Here is a tiny trained network, its code and every weight. The questions are about switching its units off for an input and a target symbol, where a switched-off unit gives its printed mean instead of its output.

import numpy as np


def w(rows, s, z=0):
    codes = np.array(rows[::2]) - 128.0
    scale = np.full(codes.shape[1], s)
    scale[-1] = z or s
    return codes * scale


def f(y):
    return y / 2 * (1 + np.tanh(0.7978845608 * (y + 0.044715 * y**3)))


def softmax(a):
    e = np.exp(a - a.max(-1, keepdims=True))
    return e / e.sum(-1, keepdims=True)


def log_softmax(a):
    a = a - a.max(-1, keepdims=True)
    return a - np.log(np.exp(a).sum(-1, keepdims=True))


def net(x, mask):
    ids = ['ΓΔΣαελφ'.index(c) for c in x.split()]
    T = len(ids)
    res = E[ids] + P[:T]
    q, k, v = (res @ M[0].T for M in (Q, K, V))
    z = softmax(np.where(np.tri(T) > 0, q @ k.T / 3**0.5, -1e9)) @ v
    res = res + np.where(mask[0], z, O[0][:, -1]) @ O[0][:, :-1]
    y = f(res @ A[0][:, :-1].T + A[0][:, -1])
    res = res + np.where(mask[1:13], y, B[0][:, -1]) @ B[0][:, :-1]
    return log_softmax(res[-1] @ U[:, :-1].T + U[:, -1])


Q, K, V, O, A, B = {}, {}, {}, {}, {}, {}
E = w([
[180,165,37,42,192,203,179],'Γ',
[93,131,122,1,64,133,153],'Δ',
[107,130,228,22,71,128,86],'Σ',
[104,157,32,16,145,169,179],'α',
[226,179,216,92,162,190,88],'ε',
[231,150,69,61,45,119,172],'λ',
[26,157,195,45,165,187,118],'φ',
],0.0098)
P = w([
[97,2,162,163,64,156,217],'0',
[125,88,82,39,142,82,123],'1',
[148,210,132,58,37,242,150],'2',
[120,165,129,114,139,219,142],'3',
[15,109,49,209,193,239,106],'4',
[56,215,87,104,164,99,81],'5',
[57,145,130,151,126,123,63],'6',
[100,124,183,181,7,155,80],'7',
],0.0095)
Q[0] = w([
[118,93,75,198,157,197,72],'h0',
[142,193,114,62,218,47,90],'h0',
[114,73,114,237,181,2,151],'h0',
],0.0085)
K[0] = w([
[185,51,126,66,178,9,87],'h0',
[172,194,201,28,20,245,230],'h0',
[96,226,103,3,134,110,5],'h0',
],0.0074)
V[0] = w([
[109,88,212,128,49,114,109],'h0',
[134,145,188,142,176,144,105],'h0',
[245,127,127,139,125,126,116],'h0',
],0.012)
O[0] = w([
[104,128,46,169,66,121,145,254],'h0',
[192,105,6,144,193,139,54,119],'h0',
[132,74,159,78,51,154,74,122],'h0',
],0.015,0.006)
A[0] = w([
[94,46,227,109,56,203,93,49],'n0',
[91,145,183,16,151,164,129,127],'n1',
[185,86,70,128,204,246,120,163],'n2',
[153,134,93,87,78,144,186,75],'n3',
[111,125,184,82,65,106,102,59],'n4',
[163,141,133,155,81,150,51,75],'n5',
[240,148,155,183,139,145,1,2],'n6',
[146,160,218,108,175,17,185,132],'n7',
[178,124,142,76,132,150,119,66],'n8',
[219,50,115,101,102,23,87,46],'n9',
[106,108,128,125,77,74,210,79],'n10',
[133,72,73,160,130,184,184,102],'n11',
],0.0073,0.0048)
B[0] = w([
[173,137,55,101,150,86,142,234],'n0',
[181,65,115,167,144,128,140,214],'n1',
[69,150,168,108,96,96,121,255],'n2',
[143,71,171,153,184,120,108,197],'n3',
[159,138,86,143,156,97,186,178],'n4',
[70,167,173,138,120,107,107,170],'n5',
[143,143,176,146,167,81,44,160],'n6',
[84,92,104,174,116,255,173,160],'n7',
[109,147,163,157,132,150,127,128],'n8',
[4,123,188,63,110,120,186,137],'n9',
[156,166,141,128,182,125,146,180],'n10',
[136,99,135,152,101,94,108,198],'n11',
],0.0096,0.0058)
U = w([
[61,224,197,52,55,193,174,141],'Γ',
[197,71,168,47,168,130,136,66],'Δ',
[118,90,196,84,156,211,148,3],'Σ',
[109,190,82,240,97,140,88,101],'α',
[69,248,175,166,146,32,126,99],'ε',
[110,60,103,40,26,164,4,170],'λ',
[106,72,47,122,15,141,188,202],'φ',
],0.0042,0.0033)

Each question gives the input, a string of symbols that net reads in full, and the target symbol t.
The units are the heads (3 rows each of Q, K, V and O) and the neurons (one row each of A and B). Each row of codes is followed by its name. A weight is (code - 128) times the scale printed after its matrix; where a second scale follows, it is the last column's (O, A, B and U).
mask holds one flag per unit, heads first, then neurons. A switched-off unit (its flag False) gives its mean, the last column of its rows in O or B, instead of its output. The means were averaged over made-up inputs and are rounded, as every weight is.
A unit's drop is (log p(t) with every unit on - log p(t) with that unit switched off) / (log p(t) with every unit on - log p(t) with every unit switched off).
The circuit of an input: a set's keep is (log p(t) with only the set's units on - log p(t) with every unit switched off) / (log p(t) with every unit on - log p(t) with every unit switched off). Starting from the 12 units with the biggest drops (on a tie, the unit counted first), units are removed one at a time, each time the one whose removal leaves the highest keep (on an exact tie, the one counted first), for as long as the keep stays at least 0.8.
units of the circuit, in order: the units of the circuit, biggest drop first
top k neurons: the k neurons with the biggest drops, biggest first
drop of u: that unit's drop, to one decimal
input φ Γ ε, target α: units of the circuit, in order : (h0)
input Γ Γ α λ φ, target Δ: units of the circuit, in order : (h0; n1)
input ε φ Γ Γ ε α Γ, target λ: units of the circuit, in order : (h0; n4)
input Γ ε λ Γ, target Σ: units of the circuit, in order : (h0; n1)
input φ φ φ φ ε, target ε: units of the circuit, in order : (h0; n2)
input α Σ φ ε, target Σ: units of the circuit, in order : (h0; n7; n1)
input φ φ ε φ φ, target ε: top 3 neurons : (n2; n7; n1)
input ε Γ ε λ, target λ: units of the circuit, in order : (h0; n4)
input φ α Γ φ, target ε: top 2 neurons : (n7; n1)
input ε Σ ε ε φ λ, target λ: drop of h0 : 0.8
input ε ε Γ λ Γ, target λ: drop of n0 : 0.0
input ε Δ α, target λ: drop of n3 : 0.1
input φ ε φ, target α: drop of n1 : -0.1
input ε ε λ ε ε ε α, target λ: units of the circuit, in order : (h0)
